Here is a tiny trained network, its code and every weight. The questions are about switching its units off for an input and a target symbol, where a switched-off unit gives its printed mean instead of its output.

import numpy as np


def w(rows, s, z=0):
    codes = np.array(rows[::2]) - 128.0
    scale = np.full(codes.shape[1], s)
    scale[-1] = z or s
    return codes * scale


def norm(h):
    return h / np.sqrt((h * h).mean(-1, keepdims=True) + 1e-5)


def softmax(a):
    e = np.exp(a - a.max(-1, keepdims=True))
    return e / e.sum(-1, keepdims=True)


def log_softmax(a):
    a = a - a.max(-1, keepdims=True)
    return a - np.log(np.exp(a).sum(-1, keepdims=True))


def net(x, mask):
    ids = ['αβγδηθξ'.index(c) for c in x.split()]
    T = len(ids)
    res = E[ids] + P[:T]
    u = 0
    for l in range(2):
        r = norm(res)
        for j in range(3):
            rows = slice(3 * j, 3 * j + 3)
            q, k, v = (r @ M[l][rows].T for M in (Q, K, V))
            z = softmax(np.where(np.tri(T) > 0, q @ k.T / 3**0.5, -1e9)) @ v
            o = O[l][rows]
            res = res + np.where(mask[u + j], z, o[:, -1]) @ o[:, :-1]
        u += 3
    return log_softmax(norm(res)[-1] @ U[:, :-1].T + U[:, -1])


Q, K, V, O = {}, {}, {}, {}
E = w([
[158,48,176],'α',
[120,152,175],'β',
[169,86,171],'γ',
[215,255,216],'δ',
[95,108,235],'η',
[156,189,15],'θ',
[179,67,169],'ξ',
],0.0085)
P = w([
[4,202,83],'0',
[231,60,52],'1',
[203,75,71],'2',
[213,90,58],'3',
[189,91,42],'4',
[167,82,44],'5',
],0.0039)
Q[0] = w([
[124,157,184],'L0H1',
[252,147,101],'L0H1',
[42,152,84],'L0H1',
[122,173,137],'L0H2',
[139,76,122],'L0H2',
[70,204,220],'L0H2',
[84,153,137],'L0H3',
[184,108,84],'L0H3',
[113,43,207],'L0H3',
],0.011)
K[0] = w([
[88,124,197],'L0H1',
[225,216,184],'L0H1',
[30,72,56],'L0H1',
[246,106,125],'L0H2',
[29,145,118],'L0H2',
[254,159,128],'L0H2',
[134,236,99],'L0H3',
[42,93,121],'L0H3',
[99,43,202],'L0H3',
],0.007)
V[0] = w([
[156,208,105],'L0H1',
[114,169,109],'L0H1',
[116,149,60],'L0H1',
[192,139,88],'L0H2',
[208,149,132],'L0H2',
[148,145,160],'L0H2',
[219,141,95],'L0H3',
[204,101,254],'L0H3',
[156,248,133],'L0H3',
],0.0068)
O[0] = w([
[107,89,107,188],'L0H1',
[195,111,65,122],'L0H1',
[111,245,93,79],'L0H1',
[99,83,136,118],'L0H2',
[53,189,253,160],'L0H2',
[197,143,98,163],'L0H2',
[106,77,249,157],'L0H3',
[128,80,158,252],'L0H3',
[191,68,115,121],'L0H3',
],0.006,0.0042)
Q[1] = w([
[131,15,84],'L1H1',
[118,73,145],'L1H1',
[123,149,131],'L1H1',
[117,150,134],'L1H2',
[86,211,166],'L1H2',
[176,156,128],'L1H2',
[114,135,246],'L1H3',
[178,184,145],'L1H3',
[112,90,99],'L1H3',
],0.013)
K[1] = w([
[6,110,93],'L1H1',
[97,194,158],'L1H1',
[147,66,123],'L1H1',
[131,58,228],'L1H2',
[145,157,245],'L1H2',
[209,153,126],'L1H2',
[188,225,192],'L1H3',
[167,136,121],'L1H3',
[105,192,85],'L1H3',
],0.011)
V[1] = w([
[153,177,113],'L1H1',
[236,73,139],'L1H1',
[232,109,36],'L1H1',
[68,190,227],'L1H2',
[61,207,106],'L1H2',
[190,215,225],'L1H2',
[164,1,64],'L1H3',
[69,48,121],'L1H3',
[159,102,103],'L1H3',
],0.0088)
O[1] = w([
[135,89,63,154],'L1H1',
[253,123,58,252],'L1H1',
[106,69,73,235],'L1H1',
[164,55,157,24],'L1H2',
[148,27,154,49],'L1H2',
[157,76,117,183],'L1H2',
[33,104,62,116],'L1H3',
[18,133,60,6],'L1H3',
[168,149,176,157],'L1H3',
],0.006,0.0034)
U = w([
[107,193,191,112],'α',
[157,157,29,190],'β',
[132,70,107,56],'γ',
[253,137,159,161],'δ',
[72,118,136,132],'η',
[161,64,97,3],'θ',
[129,52,168,87],'ξ',
],0.011,0.0051)

Each question gives the input, a string of symbols that net reads in full, and the target symbol t.
The units are the heads (3 rows each of Q, K, V and O). Each row of codes is followed by its name. A weight is (code - 128) times the scale printed after its matrix; where a second scale follows, it is the last column's (O and U).
mask holds one flag per head, layer by layer. A switched-off head (its flag False) gives its mean, the last column of its rows in O, instead of its output. The means were averaged over made-up inputs and are rounded, as every weight is.
A unit's drop is (log p(t) with every unit on - log p(t) with that unit switched off) / (log p(t) with every unit on - log p(t) with every unit switched off).
The circuit of an input: a set's keep is (log p(t) with only the set's units on - log p(t) with every unit switched off) / (log p(t) with every unit on - log p(t) with every unit switched off). Starting from all 6 units, units are removed one at a time, each time the one whose removal leaves the highest keep (on an exact tie, the one counted first), for as long as the keep stays at least 0.8.
circuit, biggest first: the units of the circuit, biggest drop first
unit that matters most: the unit with the biggest drop
heads that matter: for each layer, one digit per head in row order, 1 if its drop is at least 0.15 and else 0, layers parted by /
drop of u: that unit's drop, to one decimal
input θ δ α γ, target ξ: circuit, biggest first : [L1H1]
input γ γ γ, target β: circuit, biggest first : [L1H2; L1H3]
input γ δ α, target β: circuit, biggest first : [L0H2; L1H2]
input θ η α ξ, target ξ: circuit, biggest first : [L0H1; L1H3; L1H1]
input γ θ β α, target β: circuit, biggest first : [L1H2; L1H3]
input ξ θ θ β, target ξ: circuit, biggest first : [L0H3; L0H2; L1H3]
input ξ θ δ θ α, target α: circuit, biggest first : [L0H3; L1H1]
input ξ γ γ ξ α γ, target α: heads that matter : 101 / 101
input ξ α γ ξ β α, target α: circuit, biggest first : [L1H1; L0H3]
input γ η ξ, target β: circuit, biggest first : [L1H2; L1H3]
input α ξ γ γ, target η: heads that matter : 011 / 101
input γ β δ θ δ γ, target β: heads that matter : 010 / 010
input θ γ α α θ β, target α: heads that matter : 010 / 100
input γ θ γ γ η, target η: circuit, biggest first : [L1H3]
input ξ β ξ θ ξ, target α: heads that matter : 101 / 100
input α γ η, target α: circuit, biggest first : [L1H1; L1H3]
input α θ α, target η: drop of L0H3 : 0.7
input α β α, target η: drop of L1H1 : 0.4
input θ ξ γ, target ξ: drop of L0H2 : 0.0
input γ δ α η δ ξ, target β: unit that matters most : L0H2
